[ -4   3  -3   1   1  -7  -3   0  -9  -4   4  -4   1   2  -1   2   3 -12
  -1  -3   0   3] : T
[-18   0   2 -16   3  11  -4 -11   5   2   2  12  22 -11   2   7  -3  -9
   0  15   3   5] : B
[  5  -9  -6   4   1   1   3   0   3   2   1   7  19  -4   1 -11   6  -3
   2  11   5  -4] : N
[  8   9  -9   9   0   0 -12 -12  -5  -6   6  -7   8  -3  -1  -6  -2  -2
   5 -10   5   3] : G
[ 5 -1 -4  4  3  7 -7 -8  0  0  3  3 16 -5  1 -8  4 -7  6  5  7 -3] : B
[ 21  -2 -10  22   0  -3  -3  -4  -4   0   5  -1  17  -2  -1 -13   8  -8
   5 -16  14 -10] : P
[ 11 -11 -13  12  -1 -10  11   8  -4  -5   1  -3   8   3  -6 -10   5   4
  -4  -6   8  -4] : P
[ -1  -7  -1  10  -1  -6  -6   4 -14  -4   6 -12   8   8  -1  -7  13 -11
  -1  -2  -2  -5] : P
[ 11 -16  -8  16  -3  -5  -8   2  -7  -1  10   0  17   5  -8  -9  11   3
   3   0  12 -10] : P
[  9  10 -10   2   3   1  -1  -3   4  -2   5   6   5 -10  -4 -10  -6   0
   5  -1  12  12] : K
[ 10   2  -9   8   3   6  -7 -12   0   0   0  -8  23  -4   2 -12   4  -6
   5   0  14  -2] : G
[  2  -1  -4   8   5   2  -4  -3 -10  -2   6 -15   8   5  -2 -13   6  -4
   4   1  -3  -3] : P
[  6  -8 -10  10   1   4 -10 -10  -2  -3   7  -6  17   4  -6 -18   4   6
   6   1   3  -5] : P
[  7  -1 -10  12   0   0  -5  -9  -5  -9   0 -19  13   0   0 -10  13   1
  -5  -8   9   2] : T
[  3 -14  -8   5   1  -1   7   3   2  -1  -2   1  24  -1   0  -9   3  -4
  -5   8   7  -7] : N
[  9  -2  -5   7   0   3   2   0   0   5   2   8  17  -5   2 -10   6  -6
   5   3   7  -5] : B
[  8   9  -5  14   2   2 -12  -8  -7  -1   2  -5  10  -1   3   0   3 -13
   7  -9   7  -4] : K
[  5 -11  -7   3   2   3   3  -2  -3  -4   4  -2  14  -4  -4 -14   3   0
   4   5   8  -2] : G
[ -2  -9  -2   0   0  -1  -5  -2 -12  -3   2  -4  16   2  -2  -7  11 -18
   0   8   1  -3] : N
[  6  -9  -6   5   5   4   8   6   0   0   0  -1  14   1  -2 -18   7   0
   0  10   4  -3] : N
[  9  -2  -6  13   1  -5  -7   0  -9  -1   8  -4  10   3  -3 -11   9 -12
   3  -2   4  -6] : P
[  7   7  -4   6   7  10   1   0   1   0  -2 -14   5   1   6 -15   5  -2
   5   1   1  -5] : A
[  6 -16  -4   7  -2   1  -4  -3   2  -1  -1  -3  18   3  -2  -8   6   5
  -2   7   3  -3] : P
[  5  -8  -7   8   1  -2  -6  -1  -5  -1   5   1  17   0  -2 -10   9  -6
  -6   2   7  -5] : N
[ -2  -8  -3   8   0   0 -11  -4  -8   0   6   2  17   0  -3  -3   9  -9
   4   4   3  -8] : N
[ 11  -4 -14   7   0  -1   1  -2   3  -2   2   3  14  -3  -5 -11   0   4
   3  -1  11   1] : G
[  4   8  -5  -6   7  10 -13 -12   0   1   6  -5  12  -4  -3 -15  -1  -2
   8   6   1   2] : G
[ -4 -16   0  10  -4 -12  -9   8 -15  -4  10  -4   5  12  -6  -2  15 -12
  -3   0  -4  -9] : T
[ 5 -8 -4  5  0 -4  5  5 -1 -4  0 -9  1  4 -2 -7  4  4 -2 -6  1 -4] : P
[ 16   3 -14  13   0  -1  -4  -8  -1  -1   3   0  17  -8  -1  -9   0   0
   5  -7  14  -2] : G
[  0 -11  -1   0   4  -4   9  10  -5   3   4   7  14   1  -2 -13  12 -11
  -2  12   2  -4] : N
[  2  -3  -5  10  -2   0  -5  -8  -5  -8  -6 -18  17   0   6  -3   7  -7
  -3  -1   6  -3] : Z
[ 11  -6  -7  11   2   9  -4  -7   5   3  -3  -1  29  -3   7 -11   9  -1
   4   5  10 -10] : A
[  1   4  -7   1   3  12 -21 -26   0  -6   5 -10  20  -9  -1 -13  -4   2
   4   2  10   4] : G
[ 7 -4 -4  6  3  3 -3  2  0  4  4  2  6  2 -2 -8  5 -1  6  2  1 -7] : P
[ 10  -1  -6  -1   4   4   9   4   4   5   3  13  10  -7  -1 -12   1  -2
   2   9   8  -1] : B
[ 16   3  -7  16   2   5 -12  -7  -3   2   9  -4   9  -3  -3 -14   3   4
  10  -7   7   0] : G
[  4  -4  -6   8   2   2  -1  -2  -5  -5   0 -17  13   5   0 -15   8  -4
   0   1   2  -6] : P
[  5   5  -7   4   5   7  -3 -11   4  -2   0  -4  15  -6   1  -8  -3   2
   6  -1   8   0] : G
[ 10   2  -6  14   1  -2  -1   3  -4  -4   2 -12  -3   7  -3 -10   7   3
   3  -8   1  -3] : P
[ 10   3  -6   6   5   7   1   0   2   5   1   4  12  -5   1 -12   5  -6
   6   4   5  -6] : A
[  3  -2  -5   4   1   0 -14  -9  -8  -1   8   3  18  -3  -1  -1  10 -16
   4   3   8  -5] : P
[  3  -5  -7   4  -1  -5   2   0  -5  -4   4  -1  14  -3  -4  -5   5 -12
  -3   0   9  -3] : N
[  8  -1   0   8   7   6   0   2   1   8  -2   1  15   1   5 -13  10  -6
   7   7   2 -11] : B
[ 18  -2 -13  10  -2   6   7  -8  14   3  -9   8  22 -11   6 -12  -4  11
   1  -5  19  -2] : K
[  6 -14  -9   8   0  -3   0   2  -6   0   8   6  12   2  -5  -9   7  -7
   2   2   4  -2] : P
[ -3  -2  -2   0   3   2 -12  -4  -5  -1  11   3  12  -2  -2  -4   7 -15
   4   6   1   0] : P
[  8  -6  -7  12   2   2  -4   1  -6  -3   8  -5  17   5  -6 -19  12  -3
   5   5   3  -7] : P
[ 21  -2 -16  15   5   6   9   0   6   2   0  -1  18  -4  -3 -26   1   9
   8   1  14  -5] : G
[ 16  14  -9  11  -2  -2  -6 -12  -1  -5   3  -3   5  -8   0  -1  -3  -3
   4 -16  12   2] : K
[ -1  -4  -9  -5   2  -1  -5  -2  -2  -6   1   0  11  -5  -5 -12   1   0
  -1   8   5   2] : G
[  4  -1  -6  -2   2   0   0  -4  -4   5   3  20  18 -11   1   0   4 -13
   4   6   9  -2] : B
[  4  13  -4  -2  10   9  -3  -7   1  -1   2 -11  -1  10  -1 -16  -4   2
   7  -1   5   5] : G
[  5   9  -6   2   4   6  -1 -11   1  -1  -3  -7  17 -10   8  -4   0  -8
   1   0  10   1] : K
[-12  13   1  -3   7  21 -38 -37 -10 -12   8 -29  10   0  -2 -11  -2   2
  12   4  -4   6] : G
[  7   9  -5   4   3   1   1   0  -3   1   1   0   2  -5   1  -6   0 -11
   3  -3   5   0] : T

[ -8   2  -5  -1   5   5   5  -3 -10  -4   0  18  -2   3   1   4  -2  -1
  -9   1   4 -11] : D
[ -1  -1 -10   2  10   3  -1  -5 -18  -5   7  -3  17  -4   5  -2   6   0
  -2  -4   2  -4] : L
[-10  10   0   0   7   6   5  -2  -3   7  -2  10 -10   4 -15   1 -15  -7
  -4   1   6  -4] : L
[  1   4  -5  -1   1   1  -2   3 -10   7  17  -6  11  -1  -1   2  12  -2
   3   7   3   1] : L
[ 14  -3   0   0  -3   1 -10   7 -13   7  21 -14  -4  -5 -10   8  -9  -1
   2  -1   3   6] : L
[  0  -6  -9  -4   9  -2   3  -6 -15  -3  -2  -8   6  -3  -2   7  -5  -2
  -9  -4   2  -9] : L
[  3  -2  -7   2   2   4  -7   0 -15  -3  12  -1   6  -2   1   3  -1   0
  -3  -5   4  -2] : L
[ 15  -9  -3   1  -3   1  -1  11 -13   0   9 -12  -8  -5  -7   2 -15   4
  -1 -11  -4   6] : L
[  8  -1  -7   2   4   4 -10   5 -20   0  17  -5   0  -7  -9   4  -8   3
  -3  -8   1  -1] : L
[ 14  -8  -7  -8   5  -2 -15   1 -17   3  15 -26   4  -9 -10  11  -6   1
  -7 -10  -2  -3] : L
[ 11  -5   0   1  -8   4   1  13  -9   0  12   0 -13  -1  -4   1 -13   0
   0  -3   0   7] : L
[  5   0  -3   1  -1   5  -4   6 -11   3   9  -2  -8   1 -10   1 -13  -3
  -4  -4   3   0] : L
[  4  -8   2  -3   1  -2  26   9 -13   2 -15   1  -7  -6  -6   3 -24   2
  -4  -2   1   4] : L
[  4  -2  -1  -4   7  -2  -8  -5  -9   6   8 -15   0  -6  -9  15  -7  -1
  -5   1   4  -4] : L
[  1   3  -3  -2   1   5  -4   3  -9   5  10  -3  -6   2 -12   7  -8  -4
  -6  -1   4   0] : L
[  7   1 -10  -1   7   4  -7   2 -17   1   8 -17   6  -7 -15   0 -12  -2
  -2 -13  -1  -3] : L
[  5  -5  -2  -1   3  -1  -4   1 -11  -7   3  -6  -1   1   0   2  -5  -2
  -6  -8   1  -4] : L
[  5  -7  -8  -4  12  -4   7  -3 -15   1 -14 -19  11 -14 -12   2 -14   3
  -6 -15  -6  -5] : L
[-4  2 -1 -4  3 -1  3  0 -4  3  4  4  2  0  0  5  8  0 -5  6  0 -4] : D
[ -9   4  -5  -8  10  -1   7  -1 -13   7   7   6   9  -7  -5  12  10   4
  -9   9  -1 -11] : L
[  6  -3  -1  -4   6  -4  -1  -4  -9   5   4 -22  11  -6  -4   8   1  -1
   1   1   2   0] : L
[  7  -8  -8 -11   9  -4  -7  -6 -15  -1   2 -32   4   8  -6   9  -6 -12
 -17 -10   5 -10] : D
[  5  -2   6   1  -2  -1   8   2  -4   8  -1  -8 -16   5 -10  11 -28  -9
  -3   5  11   5] : L
[ 11  -6  -3   0   0  -1   4   3 -12   3   3 -25   8   0  -2  -2  -7  -5
   3  -3   3   7] : L
[  4   3  -7   0  -3   9  -5  11 -11   1  11   5 -10  -1 -13  -3 -12   0
  -2 -11  -2   0] : L
[  4   1  -8   1   3   3  -5  -1 -10   0  11 -10  11   1  -1  -1   4  -4
   0  -2   5   0] : D
[-12   9  -4  -5   5   3  -6  -3  -6   9  18  12   3  -1  -6  11  16   1
  -7  11   0 -12] : D
[ -6  -8   0 -10  15  -9   8 -15  -3  -3 -21  -2   0 -13  -5  17  -8   8
 -15  -5  -4 -16] : L
[ -3   2  -7   1  10   1  -5  -8 -13   1   3  -2   5  -7  -9   7  -7   1
  -5  -4   3  -9] : L
[ -3  -3  -4  -5  10  -3   9  -3 -11   5  -1   4   7 -17  -8  13  -1  11
  -6   3  -2  -9] : L
[ -1   6  -6  -2   8  -3   0  -6 -11  12   9 -18  18  -3  -8   4   7  -5
   3   9   4  -2] : L
[ -4   3  -5   1   8   2  -2 -10  -9   0  -3 -10   7   3  -6   2  -9  -9
  -4  -4   7  -6] : L
[  8  -5   1  -6   4  -4  -9  -1  -8   2   9 -12   0 -10  -6  12  -3   6
  -4  -3  -1  -4] : L

[ -6   7   6   3  -3   3   1   0  -8 -18  -2  -6   0   0 -11  -4  -1   9
   9   6   1   1] : PM
[  4  -2  -5   2  -4  -1   1   3   3   7   3  -1   1  -7  10  -2   5  -7
  -4 -10  -1  -3] : Hq
[-1  0 -1 -5  8  1 -3 -3  4 10  1  1  2 -2  7 -1  1 -7 -1 -6 -2  1] : Hq
[ -6   3 -12  -1  13   9  -9  -7   0  17   2  -9   4   5  -1   2   0  -1
  -7  13   2  -3] : DG
[  1   1  -1 -11   5   4   3   4  -2  -6   4   1   3   0   2  -5   1   0
   0   4  -3  -2] : SN
[ 3 -1  1 -6 13  4 -1  1 -1 -5  2 -6  0  6  2 -1 -2 -4  8  3 -1 -3] : SN
[ 0  2 -7 -7  3  5 -1 -5  1  3  2 -4  1  1  2 -2  0 -1  3  2  1 -4] : SN
[-3 -6 -8 -2 -3  5 -8 -2  3 12  2 -1  3 10  6  0  3 -2 -6  7 -5  7] : DG
[ 10   5  -7 -11   1   4   3  -3   1  -8   2   2  -6   1   0   3   0  -2
  11  -3   1  -6] : SN
[-1  1  2 -7 18  5  2 -2  1 -3  6 -3 -1  5  0 -4  4 -4  3  2 -4 -7] : SN
[  4   1   3  -4   4  16   7  -4   1   3  -9  -7 -12  -3  12  -2   8  -1
   7 -13   1  -1] : Hq
[  0   1  -6  -4  12  11   1  -5   2  -2   0  -7 -12   4   0   9   2  -3
   2  -7   1  -2] : SN
[ -4   4 -13  -6   5  18  -1  -5   2  12   5  -5   0   7   6   0   2   1
  -5  12  -3   7] : DG
[  4   1  -7  -3   6  -7  -6  -1   3  11   1   3   4  -5   9   1   1 -11
   0  -7   3  -8] : Hq
[ 5 -3 -1 -1  2  3  4 -1  4 -2  1 -3 -9  1  0  3  5 -3 -3 -7 -4 -1] : SN
[ 3 -3  2 -7  7  3 -3 -3  2 -5  1  0 -5  7  0  1 -1 -4  5  1 -4  0] : SN
[  9   1  -4 -14   5  12   3  -8  -2  -8   8  -5  -6  -4   6  -6  -2   2
  16  -1   1  -2] : SN
[  1  -6   5  -4   6   0   1  -3   3   4   6   0  -4   0  10  -1   9  -9
   3 -11   0  -3] : Hq
[ -1  -1 -13  -3  10   2  -7  -7  -3  15   2  -5   6   6   3  -1   0   1
   4  12  -2  -2] : DG
[-1 -2  6 -4  9  5  3  0  3 -2  6  0  1  3  2 -7  6 -5  2  2 -7 -1] : SN
[  6  -2  -8  -6  10   0  -8  -6   5  17   4   5  -3  -2  11   5   4 -12
  -4 -12   3  -3] : Hq
[ -4  -2 -12  -6   9  14  -3  -7  -3  14   7  -4   5  10  10  -1  -3   4
  -1  14  -3   5] : DG
[  1   0  -3 -17  19   0  -2  -7   0  -1   8   3  -3   2  -4  -2  -2  -7
   9   7   1 -13] : SN
[  3  -4 -13  -6   3  13  -5  -6   1  11   3  -7   4   5   6  -1  -3   1
   5  11  -3   1] : DG
[ -3  14   1  -4 -12  12   8   4  -5 -26   1  -7  -3  -9 -14  -7  -1  12
   2  12   2   3] : PM
[ -3   0   3  -5  19   8  -3  -4  -1   4   5   0  -1   5   3  -8   7  -2
   5   0  -1 -10] : SN
[  0  -4  -1  -5   5   7   0  -6   4  15   2   1  -8  -3  13  -2  11 -14
  -4 -13  -3  -5] : Hq
[  1  10  -4 -18   6   5   2  -6  -3 -13   6  12  -1   1  -7   4  -1 -12
   3   5  -3   5] : JP
[ -1   1 -17  -7  -4   8  -3  -1   2   7   1   2   4   3   1   1  -4  -5
  -2   8  -3   7] : DG
[  2  -3  -4  -6  14   9   1  -7   6  11   3  -3  -6  -1   9   2   8 -10
  -4  -7   2 -12] : Hq
[ 12   2   5 -20 -32   4  16  13  -5 -32   2   0   4  -4   0 -10  -3  13
  14  11  -9  22] : PM
[  2   5   0  -2 -12   4   9   5  -8 -24   1  -5  -5  -2 -10   7  -1   8
   1   5   2   4] : PM
[ -6   6   3   1  -3   6   4   5  -4 -21  -2 -11  -5  -3 -12  -1   1   7
   2   8   0   1] : PM
[ 0  0 -8 -3  8  7  0 -2 -2 -4  1 -3 -5 -2  0  0  1 -3  3 -3 -1 -6] : SN
[ -3  -1 -14  -2  16   9  -7  -4  -2  15   5  -8   4   9   3   0  -2   0
  -1  15   0  -1] : DG
[ -4  -3   4   3  18  -1  -7  -3   3  10   1  -4  -1  -2   7  -4  11 -10
  -7 -11   2 -15] : Hq
[ 3 -3 -6 -1  3  2  0 -3  5  9  2  3 -2 -3  9  0  6 -7 -1 -7  1 -6] : Hq
[ -3  -1 -10  -6   7   8  -6  -2   1  14   3  -5   3   4   7  -1   1   0
  -3   9  -6   0] : DG

[  5   5  -6   4  -5 -39  -3   0  -1   0  -2   6  -5   6 -14   7  -5   6
  -9  -5  -2  -3] : Q
[  2   5   6   4  -3  -5   8 -15   1  -5  -3  -1  -7  17 -24 -13   5  11
  37   0   5   2] : Y
[ -1  -6  -1  -4  -5   9  -4   4   5   2   6   7  -1  14 -18 -16  -4 -16
   2  -4   7   3] : X
[  5 -10   3  -3  -1   6  -6   4  -2   2   3   8  -4   4 -20   1  -3  -2
  -5  -3   4  -5] : Q
[ 15  -6  -1  -2   9  23   1  -6   6  -3   5  16   1  16  -4 -11  -4 -10
   1   1   0   3] : J
[ -3   2  -4   6  -4 -16  -1   9   3   0   1 -11  -1   0  10  -4  -4  -1
 -17  -8 -21   4] : E
[ -5 -15  16   1   3  19  -4  -1   1   0   3 -11  18   1   7 -14  -3 -10
  -5  -6  -2   2] : X
[  6  -2   0   2  -7 -31   1   4  -5   1   7  18   0   2   0   2   4   0
 -11   3   6   5] : Q
[  3  11  -7  12  -6 -21 -14   7  -5  -2   2 -14 -16   3 -22  -5 -10  -5
   5  -2   7   0] : Q
[ -1   1  -2  -4  -7 -23   4 -18  -1  -7 -11  -6 -15   9   2   9   5   7
  18   3  -9  -1] : Q
